Below are the code and all the weights of a small trained network. Each question names an input and a class and asks about switching units off, where a switched-off unit gives its printed mean instead of its output.

import numpy as np


def w(rows, s, z=0):
    codes = np.array(rows[::2]) - 128.0
    scale = np.full(codes.shape[1], s)
    scale[-1] = z or s
    return codes * scale


def norm(h):
    return h / np.sqrt((h * h).mean(-1, keepdims=True) + 1e-5)


def f(y):
    return np.maximum(y, 0)


def log_softmax(a):
    a = a - a.max(-1, keepdims=True)
    return a - np.log(np.exp(a).sum(-1, keepdims=True))


def net(x, mask):
    res = np.array(x, float).reshape(1, 2) / 4 @ E
    u = 0
    for l in range(2):
        y = f(norm(res) @ A[l][:, :-1].T + A[l][:, -1])
        res = res + np.where(mask[u : u + 7], y, B[l][:, -1]) @ B[l][:, :-1]
        u += 7
    return log_softmax(norm(res)[-1] @ U[:, :-1].T + U[:, -1])


A, B = {}, {}
E = w([
[131,66,65],'x0',
[181,110,254],'x1',
],0.0033)
A[0] = w([
[67,181,133,170],'0.n1',
[141,140,67,87],'0.n2',
[117,81,108,34],'0.n3',
[112,240,196,2],'0.n4',
[247,80,192,67],'0.n5',
[166,101,96,126],'0.n6',
[108,62,136,135],'0.n7',
],0.013,0.0038)
B[0] = w([
[123,141,178,203],'0.n1',
[107,138,148,183],'0.n2',
[147,127,121,150],'0.n3',
[199,106,153,232],'0.n4',
[193,73,9,255],'0.n5',
[181,126,140,166],'0.n6',
[183,208,111,170],'0.n7',
],0.012,0.0066)
A[1] = w([
[165,80,105,169],'1.n1',
[194,2,175,238],'1.n2',
[25,197,162,208],'1.n3',
[211,138,92,112],'1.n4',
[99,88,132,111],'1.n5',
[210,169,66,165],'1.n6',
[17,137,87,1],'1.n7',
],0.0098,0.0037)
B[1] = w([
[79,156,99,198],'1.n1',
[130,146,46,242],'1.n2',
[156,21,134,173],'1.n3',
[77,138,127,227],'1.n4',
[103,104,110,128],'1.n5',
[2,154,205,254],'1.n6',
[139,95,153,139],'1.n7',
],0.009,0.0086)
U = w([
[129,1,182,167],'0',
[121,101,133,12],'1',
[11,151,153,165],'2',
[122,106,133,28],'3',
[134,129,23,207],'4',
[226,153,157,157],'5',
],0.02,0.011)

Each question gives the input, the list of numbers given to net, and the class t.
The units are the neurons (one row each of A and B). Each row of codes is followed by its name. A weight is (code - 128) times the scale printed after its matrix; where a second scale follows, it is the last column's (A, B and U).
mask holds one flag per neuron, layer by layer. A switched-off neuron (its flag False) gives its mean, the last column of its row in B, instead of its output. The means were averaged over made-up inputs and are rounded, as every weight is.
A unit's drop is (log p(t) with every unit on - log p(t) with that unit switched off) / (log p(t) with every unit on - log p(t) with every unit switched off).
The circuit of an input: a set's keep is (log p(t) with only the set's units on - log p(t) with every unit switched off) / (log p(t) with every unit on - log p(t) with every unit switched off). Starting from the 12 units with the biggest drops (on a tie, the unit counted first), units are removed one at a time, each time the one whose removal leaves the highest keep (on an exact tie, the one counted first), for as long as the keep stays at least 0.8.
units of the circuit, in order: the units of the circuit, biggest drop first
top k neurons: the k neurons with the biggest drops, biggest first
top k neurons in layer l: the k neurons of layer l with the biggest drops, biggest first
drop when u is switched off: that unit's drop, to one decimal
input [7,-4], class 2: units of the circuit, in order	[0.n5]
input [-3,-2], class 5: units of the circuit, in order	[0.n5; 0.n1; 1.n6]
input [0,0], class 0: top 2 neurons	[0.n4; 0.n6]
input [-6,-5], class 5: units of the circuit, in order	[0.n5; 0.n1; 1.n6; 1.n4]
input [-7,1], class 5: top 3 neurons	[0.n4; 0.n5; 0.n1]
input [-7,-5], class 5: top 3 neurons in layer 0	[0.n5; 0.n1; 0.n4]
input [0,-3], class 0: top 3 neurons	[0.n4; 0.n5; 1.n3]
input [3,-8], class 0: top 4 neurons in layer 0	[0.n4; 0.n5; 0.n2; 0.n7]
input [2,-3], class 2: top 3 neurons in layer 0	[0.n6; 0.n1; 0.n3]
input [-6,-4], class 5: top 4 neurons	[0.n5; 0.n1; 1.n6; 0.n4]
input [-8,-6], class 5: top 2 neurons in layer 0	[0.n5; 0.n1]
input [-3,-4], class 0: top 2 neurons	[0.n5; 1.n3]
input [-2,-1], class 5: top 3 neurons	[0.n5; 0.n1; 1.n6]
input [-8,3], class 4: units of the circuit, in order	[1.n2]
input [0,-7], class 0: top 2 neurons in layer 0	[0.n5; 0.n4]
input [-8,-2], class 5: top 2 neurons in layer 0	[0.n5; 0.n4]
input [5,-7], class 2: top 2 neurons in layer 0	[0.n5; 0.n6]
input [-5,-5], class 0: top 2 neurons in layer 1	[1.n3; 1.n6]
input [-1,-8], class 0: drop when 0.n5 is switched off	0.9
input [-6,0], class 5: drop when 0.n5 is switched off	0.3
input [7,-5], class 2: top neuron in layer 0	[0.n5]
input [2,-8], class 0: drop when 0.n4 is switched off	1.0
input [-8,-4], class 5: drop when 0.n5 is switched off	0.6
input [0,-4], class 0: top 2 neurons in layer 0	[0.n4; 0.n5]
